Here is a tiny trained network, its code and every weight. The questions are about switching its units off for an input and a target symbol, where a switched-off unit gives its printed mean instead of its output.

import numpy as np


def w(rows, s, z=0):
    codes = np.array(rows[::2]) - 128.0
    scale = np.full(codes.shape[1], s)
    scale[-1] = z or s
    return codes * scale


def f(y):
    return y / 2 * (1 + np.tanh(0.7978845608 * (y + 0.044715 * y**3)))


def softmax(a):
    e = np.exp(a - a.max(-1, keepdims=True))
    return e / e.sum(-1, keepdims=True)


def log_softmax(a):
    a = a - a.max(-1, keepdims=True)
    return a - np.log(np.exp(a).sum(-1, keepdims=True))


def net(x, mask):
    ids = ['γδεζηθψω'.index(c) for c in x.split()]
    T = len(ids)
    res = E[ids] + P[:T]
    u = 0
    for l in range(3):
        q, k, v = (res @ M[l].T for M in (Q, K, V))
        z = softmax(np.where(np.tri(T) > 0, q @ k.T / 3**0.5, -1e9)) @ v
        res = res + np.where(mask[u], z, O[l][:, -1]) @ O[l][:, :-1]
        u += 1
        y = f(res @ A[l][:, :-1].T + A[l][:, -1])
        res = res + np.where(mask[u : u + 12], y, B[l][:, -1]) @ B[l][:, :-1]
        u += 12
    return log_softmax(res[-1] @ U[:, :-1].T + U[:, -1])


Q, K, V, O, A, B = {}, {}, {}, {}, {}, {}
E = w([
[137,170,59,98,214],'γ',
[211,178,40,100,201],'δ',
[70,66,122,243,198],'ε',
[50,116,158,97,133],'ζ',
[111,102,142,135,105],'η',
[50,135,119,34,76],'θ',
[221,133,162,2,38],'ψ',
[252,13,243,119,164],'ω',
],0.012)
P = w([
[35,119,57,156,149],'0',
[166,96,68,95,207],'1',
[127,189,250,65,152],'2',
[188,108,138,205,54],'3',
[115,119,57,96,202],'4',
[162,230,240,92,183],'5',
],0.011)
Q[0] = w([
[126,14,1,102,126],'L0H1',
[127,147,70,220,114],'L0H1',
[111,99,148,84,189],'L0H1',
],0.0091)
K[0] = w([
[125,93,96,37,1],'L0H1',
[138,179,97,143,170],'L0H1',
[180,135,199,97,101],'L0H1',
],0.0092)
V[0] = w([
[36,245,11,87,34],'L0H1',
[254,200,175,84,15],'L0H1',
[135,205,127,18,147],'L0H1',
],0.0058)
O[0] = w([
[140,139,85,82,72,104],'L0H1',
[115,63,132,102,81,22],'L0H1',
[33,125,141,11,108,253],'L0H1',
],0.011,0.0023)
A[0] = w([
[142,49,33,152,73,102],'L0N1',
[38,130,119,138,153,142],'L0N2',
[74,160,91,138,127,161],'L0N3',
[185,60,126,80,99,253],'L0N4',
[237,114,134,124,145,92],'L0N5',
[212,157,135,105,1,123],'L0N6',
[214,161,130,61,208,59],'L0N7',
[138,128,162,73,105,151],'L0N8',
[134,30,176,170,134,237],'L0N9',
[89,206,186,162,174,146],'L0N10',
[131,176,175,186,32,86],'L0N11',
[152,56,218,118,79,117],'L0N12',
],0.0086,0.0041)
B[0] = w([
[59,55,169,43,123,157],'L0N1',
[117,252,133,185,157,195],'L0N2',
[138,190,68,199,142,188],'L0N3',
[152,116,132,178,206,253],'L0N4',
[59,166,147,83,103,169],'L0N5',
[37,72,74,208,115,198],'L0N6',
[95,98,155,192,175,239],'L0N7',
[105,2,90,32,171,229],'L0N8',
[187,135,94,96,146,212],'L0N9',
[98,169,232,98,47,252],'L0N10',
[174,158,59,142,253,134],'L0N11',
[144,167,59,128,31,208],'L0N12',
],0.0061,0.0053)
Q[1] = w([
[117,151,62,137,108],'L1H1',
[53,116,144,81,254],'L1H1',
[162,218,139,56,141],'L1H1',
],0.01)
K[1] = w([
[23,195,63,205,30],'L1H1',
[253,145,235,102,56],'L1H1',
[179,109,177,149,167],'L1H1',
],0.0068)
V[1] = w([
[199,90,168,136,63],'L1H1',
[248,71,72,162,103],'L1H1',
[254,176,147,85,140],'L1H1',
],0.0041)
O[1] = w([
[130,163,234,98,194,40],'L1H1',
[254,115,139,92,174,1],'L1H1',
[168,129,84,31,151,123],'L1H1',
],0.0075,0.0041)
A[1] = w([
[189,86,64,107,196,107],'L1N1',
[202,183,160,55,182,229],'L1N2',
[125,140,95,74,172,47],'L1N3',
[105,175,47,190,106,253],'L1N4',
[126,158,34,92,81,169],'L1N5',
[85,74,78,95,175,226],'L1N6',
[194,32,94,74,84,192],'L1N7',
[121,187,175,87,120,51],'L1N8',
[74,2,197,132,112,156],'L1N9',
[207,85,229,175,100,108],'L1N10',
[74,159,166,64,159,182],'L1N11',
[128,116,88,138,53,205],'L1N12',
],0.0086,0.0037)
B[1] = w([
[164,165,115,112,83,174],'L1N1',
[116,91,254,106,117,205],'L1N2',
[128,71,84,152,68,159],'L1N3',
[209,188,174,65,151,248],'L1N4',
[153,141,87,71,181,228],'L1N5',
[186,116,108,194,202,254],'L1N6',
[44,183,146,157,157,197],'L1N7',
[95,110,94,45,119,173],'L1N8',
[139,167,142,208,71,208],'L1N9',
[76,146,78,71,151,171],'L1N10',
[94,88,147,131,116,245],'L1N11',
[182,154,253,57,121,185],'L1N12',
],0.007,0.0095)
Q[2] = w([
[48,1,129,148,228],'L2H1',
[96,158,85,153,120],'L2H1',
[145,161,119,115,25],'L2H1',
],0.0071)
K[2] = w([
[97,2,134,178,137],'L2H1',
[153,122,144,142,81],'L2H1',
[35,196,119,82,233],'L2H1',
],0.0074)
V[2] = w([
[147,199,82,125,130],'L2H1',
[34,147,185,63,73],'L2H1',
[2,128,187,184,212],'L2H1',
],0.0085)
O[2] = w([
[1,156,54,181,144,254],'L2H1',
[45,44,158,183,201,135],'L2H1',
[155,114,65,251,162,155],'L2H1',
],0.0081,0.0062)
A[2] = w([
[154,116,45,146,150,112],'L2N1',
[149,166,150,153,173,161],'L2N2',
[107,71,92,136,109,133],'L2N3',
[99,105,141,165,79,122],'L2N4',
[88,213,157,114,112,30],'L2N5',
[136,112,104,129,130,219],'L2N6',
[108,3,162,94,69,136],'L2N7',
[109,104,87,83,106,193],'L2N8',
[107,150,83,126,101,1],'L2N9',
[154,91,113,178,87,173],'L2N10',
[138,107,71,76,175,119],'L2N11',
[150,128,187,98,148,101],'L2N12',
],0.013,0.0069)
B[2] = w([
[116,160,173,171,19,187],'L2N1',
[111,118,134,39,123,189],'L2N2',
[240,247,141,164,122,159],'L2N3',
[213,177,102,120,63,159],'L2N4',
[157,61,139,141,111,253],'L2N5',
[148,184,162,90,250,156],'L2N6',
[189,172,56,78,90,207],'L2N7',
[128,102,197,106,159,187],'L2N8',
[180,18,50,196,88,162],'L2N9',
[151,85,155,246,130,155],'L2N10',
[52,79,203,187,88,200],'L2N11',
[50,82,2,195,82,184],'L2N12',
],0.0071,0.014)
U = w([
[54,28,2,133,82,30],'γ',
[155,106,202,59,49,63],'δ',
[85,199,77,105,85,42],'ε',
[12,175,8,115,208,104],'ζ',
[136,219,116,11,196,228],'η',
[18,114,227,103,121,140],'θ',
[122,77,144,166,99,106],'ψ',
[180,40,115,60,233,254],'ω',
],0.0067,0.0043)

Each question gives the input, a string of symbols that net reads in full, and the target symbol t.
The units are the heads (3 rows each of Q, K, V and O) and the neurons (one row each of A and B). Each row of codes is followed by its name. A weight is (code - 128) times the scale printed after its matrix; where a second scale follows, it is the last column's (O, A, B and U).
mask holds one flag per unit, layer by layer, with each layer's heads first. A switched-off unit (its flag False) gives its mean, the last column of its rows in O or B, instead of its output. The means were averaged over made-up inputs and are rounded, as every weight is.
A unit's drop is (log p(t) with every unit on - log p(t) with that unit switched off) / (log p(t) with every unit on - log p(t) with every unit switched off).
The circuit of an input: a set's keep is (log p(t) with only the set's units on - log p(t) with every unit switched off) / (log p(t) with every unit on - log p(t) with every unit switched off). Starting from the 12 units with the biggest drops (on a tie, the unit counted first), units are removed one at a time, each time the one whose removal leaves the highest keep (on an exact tie, the one counted first), for as long as the keep stays at least 0.8.
circuit, biggest first: the units of the circuit, biggest drop first
unit that matters most: the unit with the biggest drop
top k neurons: the k neurons with the biggest drops, biggest first
k most important neurons of layer l: the k neurons of layer l with the biggest drops, biggest first
input ζ ψ δ ζ θ, target θ: circuit, biggest first : [L2N7; L2N12]
input ζ δ ψ ψ η, target ψ: top 3 neurons : [L1N4; L1N7; L2N10]
input ψ δ γ θ, target ψ: top neuron : [L0N6]
input θ θ ω ζ γ, target ω: 2 most important neurons of layer 1 : [L1N2; L1N3]
input ε ψ ζ δ, target ε: circuit, biggest first : [L2H1; L1N4; L0H1; L2N1]
input η θ θ ζ η, target θ: circuit, biggest first : [L2N7; L2N12]
input ω ψ θ δ δ, target θ: circuit, biggest first : [L2N11; L0H1; L2N7]
input γ γ θ, target η: top 2 neurons : [L0N8; L1N11]
input δ ζ ζ ε, target δ: top 2 neurons : [L1N4; L0N8]
input θ δ ζ ψ δ, target ψ: top 2 neurons : [L0N1; L2N1]
input ζ ω γ δ, target ζ: top 2 neurons : [L1N4; L0N8]
input δ θ ζ, target ε: top 3 neurons : [L1N4; L2N7; L1N11]
input θ γ δ ω, target θ: top 3 neurons : [L1N12; L0N12; L1N7]
input θ δ ε ω ψ, target ω: top 2 neurons : [L1N4; L1N7]
input θ ω η, target γ: top 2 neurons : [L2N12; L1N2]
input θ θ ψ γ γ, target ψ: top 2 neurons : [L1N7; L2N1]
input ζ θ ψ, target ψ: 2 most important neurons of layer 1 : [L1N4; L1N9]
input ψ ζ γ, target ζ: unit that matters most : L1N7
input γ θ ψ ε δ, target ψ: top 2 neurons : [L1N4; L2N1]
input ω η δ, target γ: 3 most important neurons of layer 1 : [L1N2; L1N6; L1N7]
input θ δ η η, target θ: 2 most important neurons of layer 1 : [L1N12; L1N4]
input ζ γ θ ω η, target ω: unit that matters most : L1H1
input ζ δ ψ γ, target ζ: 2 most important neurons of layer 1 : [L1N6; L1N4]
input η η δ, target ω: 3 most important neurons of layer 0 : [L0N7; L0N8; L0N12]
